Here is a tiny trained network, its code and every weight. The questions are about switching its units off for an input and a target symbol, where a switched-off unit gives its printed mean instead of its output.

import numpy as np


def w(rows, s, z=0):
    codes = np.array(rows[::2]) - 128.0
    scale = np.full(codes.shape[1], s)
    scale[-1] = z or s
    return codes * scale


def norm(h):
    return h / np.sqrt((h * h).mean(-1, keepdims=True) + 1e-5)


def f(y):
    return y / 2 * (1 + np.tanh(0.7978845608 * (y + 0.044715 * y**3)))


def softmax(a):
    e = np.exp(a - a.max(-1, keepdims=True))
    return e / e.sum(-1, keepdims=True)


def log_softmax(a):
    a = a - a.max(-1, keepdims=True)
    return a - np.log(np.exp(a).sum(-1, keepdims=True))


def net(x, mask):
    ids = ['αβγδζηθλμω'.index(c) for c in x.split()]
    T = len(ids)
    res = E[ids] + P[:T]
    u = 0
    for l in range(2):
        r = norm(res)
        for j in range(2):
            rows = slice(2 * j, 2 * j + 2)
            q, k, v = (r @ M[l][rows].T for M in (Q, K, V))
            z = softmax(np.where(np.tri(T) > 0, q @ k.T / 2**0.5, -1e9)) @ v
            o = O[l][rows]
            res = res + np.where(mask[u + j], z, o[:, -1]) @ o[:, :-1]
        u += 2
        y = f(norm(res) @ A[l][:, :-1].T + A[l][:, -1])
        res = res + np.where(mask[u : u + 8], y, B[l][:, -1]) @ B[l][:, :-1]
        u += 8
    return log_softmax(norm(res)[-1] @ U[:, :-1].T + U[:, -1])


Q, K, V, O, A, B = {}, {}, {}, {}, {}, {}
E = w([
[54,190,151,87,126,141,82,142,134,182],'α',
[183,88,161,114,97,124,51,197,175,90],'β',
[92,38,110,43,102,144,115,86,97,94],'γ',
[163,146,93,129,51,166,107,153,113,206],'δ',
[139,115,102,89,178,126,209,161,86,163],'ζ',
[135,142,118,35,54,118,171,117,79,80],'η',
[93,114,99,103,81,161,184,208,131,72],'θ',
[64,92,170,126,181,90,104,189,130,200],'λ',
[53,121,126,135,159,135,146,251,131,161],'μ',
[135,72,170,140,148,81,130,169,30,101],'ω',
],0.026)
P = w([
[162,29,167,94,82,225,114,191,5,180],'0',
[163,107,169,80,89,177,143,187,63,155],'1',
[149,123,146,88,101,148,142,175,80,143],'2',
[148,123,126,99,121,126,141,165,92,135],'3',
[143,127,108,106,133,106,140,154,103,127],'4',
[141,131,95,115,140,85,138,152,117,121],'5',
[138,128,89,119,138,61,144,144,130,115],'6',
[133,120,87,127,135,40,142,143,151,103],'7',
[118,106,94,137,122,12,143,132,178,95],'8',
],0.015)
Q[0] = w([
[153,182,162,211,186,187,167,71,211,116],'L0H1',
[128,124,80,99,94,103,88,254,77,152],'L0H1',
[88,248,216,197,129,113,81,56,103,221],'L0H2',
[207,91,80,225,103,179,93,29,115,140],'L0H2',
],0.0064)
K[0] = w([
[140,112,223,122,116,165,126,114,66,141],'L0H1',
[143,128,110,126,139,60,128,98,131,137],'L0H1',
[89,145,170,67,128,247,100,165,103,128],'L0H2',
[146,122,131,114,90,186,128,144,104,184],'L0H2',
],0.012)
V[0] = w([
[138,163,69,150,204,128,195,79,142,125],'L0H1',
[247,102,165,107,174,113,133,123,142,152],'L0H1',
[129,112,152,108,161,83,99,151,155,41],'L0H2',
[73,114,152,140,172,70,172,125,87,104],'L0H2',
],0.011)
O[0] = w([
[105,59,231,39,50,114,136,185,169,139,31],'L0H1',
[165,176,145,165,115,100,108,20,201,205,254],'L0H1',
[254,143,123,56,167,197,93,151,119,241,111],'L0H2',
[130,182,210,166,96,222,134,95,54,132,183],'L0H2',
],0.0083,0.0055)
A[0] = w([
[35,165,85,148,143,57,137,170,246,55,20],'L0N1',
[160,218,192,131,138,168,150,158,111,90,2],'L0N2',
[73,81,192,201,157,134,85,100,159,139,62],'L0N3',
[72,117,155,128,132,142,75,27,148,97,45],'L0N4',
[95,121,145,157,131,37,156,134,102,119,13],'L0N5',
[157,97,133,146,137,150,48,144,165,112,63],'L0N6',
[79,102,96,70,98,137,139,134,52,178,135],'L0N7',
[81,156,90,136,51,182,91,145,122,214,39],'L0N8',
],0.011,0.0058)
B[0] = w([
[206,8,101,67,162,169,164,126,145,58,145],'L0N1',
[140,70,151,140,164,167,115,86,116,98,132],'L0N2',
[105,163,156,130,164,96,143,151,79,140,123],'L0N3',
[34,179,138,130,144,162,138,85,154,127,128],'L0N4',
[168,82,141,140,136,195,79,114,123,128,131],'L0N5',
[109,134,107,234,126,117,74,111,174,87,155],'L0N6',
[118,133,114,204,119,130,136,89,153,81,244],'L0N7',
[65,98,155,103,114,215,104,136,52,150,148],'L0N8',
],0.013,0.011)
Q[1] = w([
[114,89,145,115,173,113,244,91,92,190],'L1H1',
[114,184,58,105,95,176,208,108,229,119],'L1H1',
[112,76,157,131,121,138,218,106,90,179],'L1H2',
[87,140,134,37,122,159,50,178,6,110],'L1H2',
],0.013)
K[1] = w([
[109,86,236,121,56,116,119,134,179,121],'L1H1',
[80,79,137,94,122,8,118,164,122,121],'L1H1',
[120,78,234,135,67,110,114,142,144,103],'L1H2',
[146,135,77,214,185,164,120,137,59,81],'L1H2',
],0.015)
V[1] = w([
[162,135,138,178,98,170,147,234,145,110],'L1H1',
[124,120,80,82,186,161,194,136,101,224],'L1H1',
[75,122,189,156,249,70,146,145,165,148],'L1H2',
[175,216,96,133,109,88,192,128,134,105],'L1H2',
],0.013)
O[1] = w([
[123,82,119,125,59,210,103,133,198,129,254],'L1H1',
[66,124,179,92,157,155,249,115,128,139,120],'L1H1',
[106,168,48,225,152,159,153,148,129,85,3],'L1H2',
[94,77,145,162,27,118,165,95,99,137,236],'L1H2',
],0.015,0.0044)
A[1] = w([
[108,185,157,103,86,153,84,88,114,92,121],'L1N1',
[200,134,147,180,148,143,136,137,125,181,82],'L1N2',
[69,116,30,38,87,105,137,146,180,84,68],'L1N3',
[66,126,143,123,155,102,177,101,114,141,193],'L1N4',
[105,157,132,168,146,171,160,138,197,181,2],'L1N5',
[40,92,120,91,71,134,70,141,89,199,124],'L1N6',
[41,166,179,111,135,166,66,146,117,251,129],'L1N7',
[134,63,115,132,150,76,164,151,177,86,28],'L1N8',
],0.017,0.0097)
B[1] = w([
[142,166,124,123,141,169,113,146,148,188,159],'L1N1',
[86,142,181,131,132,135,109,126,159,96,181],'L1N2',
[124,95,191,132,104,106,94,150,108,66,180],'L1N3',
[166,97,100,178,62,104,113,153,174,126,236],'L1N4',
[70,122,125,63,132,100,56,195,50,133,135],'L1N5',
[107,194,98,119,169,139,158,184,105,136,255],'L1N6',
[7,127,74,178,208,106,133,137,109,159,207],'L1N7',
[164,135,108,117,181,145,133,119,163,158,131],'L1N8',
],0.021,0.0088)
U = w([
[215,144,120,110,192,140,184,139,168,103,177],'α',
[153,127,117,157,111,123,20,127,182,156,23],'β',
[150,145,126,116,141,19,125,102,106,74,89],'γ',
[148,28,110,67,187,129,132,44,144,156,253],'δ',
[144,83,119,183,98,129,195,88,149,128,160],'ζ',
[145,166,133,82,70,88,117,117,85,159,91],'η',
[193,129,128,106,136,250,159,130,169,195,44],'θ',
[126,164,91,166,181,145,147,168,115,135,192],'λ',
[122,94,123,73,98,137,114,208,116,69,15],'μ',
[101,152,217,135,129,159,130,74,128,76,109],'ω',
],0.011,0.0034)

Each question gives the input, a string of symbols that net reads in full, and the target symbol t.
The units are the heads (2 rows each of Q, K, V and O) and the neurons (one row each of A and B). Each row of codes is followed by its name. A weight is (code - 128) times the scale printed after its matrix; where a second scale follows, it is the last column's (O, A, B and U).
mask holds one flag per unit, layer by layer, with each layer's heads first. A switched-off unit (its flag False) gives its mean, the last column of its rows in O or B, instead of its output. The means were averaged over made-up inputs and are rounded, as every weight is.
A unit's drop is (log p(t) with every unit on - log p(t) with that unit switched off) / (log p(t) with every unit on - log p(t) with every unit switched off).
The circuit of an input: a set's keep is (log p(t) with only the set's units on - log p(t) with every unit switched off) / (log p(t) with every unit on - log p(t) with every unit switched off). Starting from the 12 units with the biggest drops (on a tie, the unit counted first), units are removed one at a time, each time the one whose removal leaves the highest keep (on an exact tie, the one counted first), for as long as the keep stays at least 0.8.
circuit, biggest first: the units of the circuit, biggest drop first
most important unit: the unit with the biggest drop
top k neurons: the k neurons with the biggest drops, biggest first
top k neurons in layer l: the k neurons of layer l with the biggest drops, biggest first
which heads matter: for each layer, one digit per head in row order, 1 if its drop is at least 0.15 and else 0, layers parted by /
input ζ ζ θ δ ζ β β θ θ, target μ: most important unit : L1N3
input ω β δ ζ β ω θ ζ ω, target θ: circuit, biggest first : L1H1, L0H2
input ζ α ζ α ζ, target α: circuit, biggest first : L1H2, L1N7
input ζ ω ζ ω ζ, target ω: which heads matter : 01 / 00
input ζ ω ζ η ζ, target η: circuit, biggest first : L1H2, L1N6
input ζ ω γ α θ α ζ, target ω: which heads matter : 11 / 11
input β γ α δ γ ω, target ω: circuit, biggest first : L0H2, L1N2
input ζ γ θ μ ζ, target γ: which heads matter : 01 / 10
input ζ ζ β ω, target ω: circuit, biggest first : L0H2, L1N2, L1N4
input δ η δ β α ζ ζ β, target α: top 3 neurons : L0N7, L0N8, L1N8
input α η ζ δ γ, target β: circuit, biggest first : L1N1, L0N4, L1H1, L1N4
input β β ζ δ ζ, target δ: circuit, biggest first : L1H2, L1N6
input ζ ζ β ω ζ γ, target θ: which heads matter : 11 / 00
input ζ ζ μ γ ζ, target μ: top neuron in layer 0 : L0N8
input ω ζ δ ζ ζ ζ β β ω, target ζ: top 2 neurons in layer 0 : L0N8, L0N6
input ζ β β ζ γ η δ β, target ζ: circuit, biggest first : L1H2, L1H1, L0H1
input ζ α γ ζ η ω θ δ, target λ: circuit, biggest first : L0N8, L1N6
input δ α δ ζ β ζ ω ζ ω, target ζ: top 2 neurons : L1N4, L1N6
input ζ α ω α ω ζ α, target δ: circuit, biggest first : L0N1, L0H2
input β δ δ β ζ ζ γ ζ, target γ: circuit, biggest first : L0H1, L1H1
input ζ ζ β ζ β, target ζ: most important unit : L1H2
input ζ α β γ, target δ: top 2 neurons in layer 0 : L0N7, L0N6
input ζ η ζ ζ θ ζ, target θ: which heads matter : 11 / 10
input α β α ω ζ δ ζ δ β, target α: circuit, biggest first : L1H1, L1N8
